Here is a tiny trained network, its code and every weight. The questions are about switching its units off for an input and a class, where a switched-off unit gives its printed mean instead of its output.

import numpy as np


def w(rows, s, z=0):
    codes = np.array(rows[::2]) - 128.0
    scale = np.full(codes.shape[1], s)
    scale[-1] = z or s
    return codes * scale


def f(y):
    return y / 2 * (1 + np.tanh(0.7978845608 * (y + 0.044715 * y**3)))


def log_softmax(a):
    a = a - a.max(-1, keepdims=True)
    return a - np.log(np.exp(a).sum(-1, keepdims=True))


def net(x, mask):
    res = np.array(x, float).reshape(1, 6) / 4 @ E
    y = f(res @ A[0][:, :-1].T + A[0][:, -1])
    res = res + np.where(mask, y, B[0][:, -1]) @ B[0][:, :-1]
    return log_softmax(res[-1] @ U[:, :-1].T + U[:, -1])


A, B = {}, {}
E = w([
[145,170,217,170],'x0',
[48,151,81,52],'x1',
[91,96,218,157],'x2',
[134,137,113,14],'x3',
[177,94,185,136],'x4',
[77,2,242,143],'x5',
],0.007)
A[0] = w([
[110,120,141,144,76],'N1',
[252,126,120,101,80],'N2',
[126,119,125,156,103],'N3',
[91,103,84,231,91],'N4',
[149,81,161,54,106],'N5',
[124,77,97,115,203],'N6',
[104,103,58,57,157],'N7',
[123,162,70,227,162],'N8',
[113,101,117,150,212],'N9',
[150,149,162,106,210],'N10',
[84,136,35,37,80],'N11',
[222,139,161,173,77],'N12',
[81,162,98,162,167],'N13',
[118,192,177,132,118],'N14',
[184,118,156,208,253],'N15',
[115,81,169,11,220],'N16',
[244,97,122,97,118],'N17',
[78,216,104,87,128],'N18',
[106,117,49,68,154],'N19',
[94,109,100,189,201],'N20',
],0.012,0.0062)
B[0] = w([
[121,139,123,132,125],'N1',
[36,199,110,138,163],'N2',
[133,114,103,123,128],'N3',
[175,54,109,84,167],'N4',
[125,59,140,116,160],'N5',
[123,78,144,127,178],'N6',
[71,120,126,69,215],'N7',
[105,68,169,187,199],'N8',
[92,99,135,166,177],'N9',
[38,124,235,208,174],'N10',
[104,162,121,12,231],'N11',
[120,124,26,142,179],'N12',
[195,92,138,97,170],'N13',
[206,129,138,174,147],'N14',
[7,103,88,186,255],'N15',
[198,5,110,141,231],'N16',
[6,203,167,107,164],'N17',
[165,190,249,114,200],'N18',
[41,163,187,66,218],'N19',
[144,77,107,152,185],'N20',
],0.019,0.009)
U = w([
[129,150,78,118,246],'0',
[190,180,134,109,63],'1',
[138,73,106,112,202],'2',
[200,207,3,76,3],'3',
[134,116,114,28,138],'4',
[177,170,25,72,36],'5',
],0.012,0.0058)

Each question gives the input, the list of numbers given to net, and the class t.
The units are the neurons (one row each of A and B). Each row of codes is followed by its name. A weight is (code - 128) times the scale printed after its matrix; where a second scale follows, it is the last column's (A, B and U).
mask holds one flag per neuron, in row order. A switched-off neuron (its flag False) gives its mean, the last column of its row in B, instead of its output. The means were averaged over made-up inputs and are rounded, as every weight is.
A unit's drop is (log p(t) with every unit on - log p(t) with that unit switched off) / (log p(t) with every unit on - log p(t) with every unit switched off).
The circuit of an input: a set's keep is (log p(t) with only the set's units on - log p(t) with every unit switched off) / (log p(t) with every unit on - log p(t) with every unit switched off). Starting from the 12 units with the biggest drops (on a tie, the unit counted first), units are removed one at a time, each time the one whose removal leaves the highest keep (on an exact tie, the one counted first), for as long as the keep stays at least 0.8.
circuit, biggest first: the units of the circuit, biggest drop first
top k neurons: the k neurons with the biggest drops, biggest first
drop of u: that unit's drop, to one decimal
input [-8,-8,-5,-1,-1,0], class 0: circuit, biggest first => (N16, N2)
input [2,-5,-8,6,4,-7], class 0: circuit, biggest first => (N2)
input [5,8,-2,1,8,-4], class 1: top 2 neurons => (N18, N15)
input [1,-6,-4,2,-7,-2], class 0: top 2 neurons => (N16, N11)
input [5,-4,-4,7,-3,-1], class 0: top 2 neurons => (N11, N2)
input [-8,-8,-7,-5,1,1], class 0: top 2 neurons => (N16, N17)
input [0,-3,3,-2,2,-2], class 0: top 2 neurons => (N16, N5)
input [-1,-5,3,1,-1,-2], class 0: drop of N16 => 0.5
input [7,2,5,8,7,-6], class 1: drop of N15 => 0.2
input [-4,-3,-6,-2,0,-4], class 4: drop of N19 => 0.1
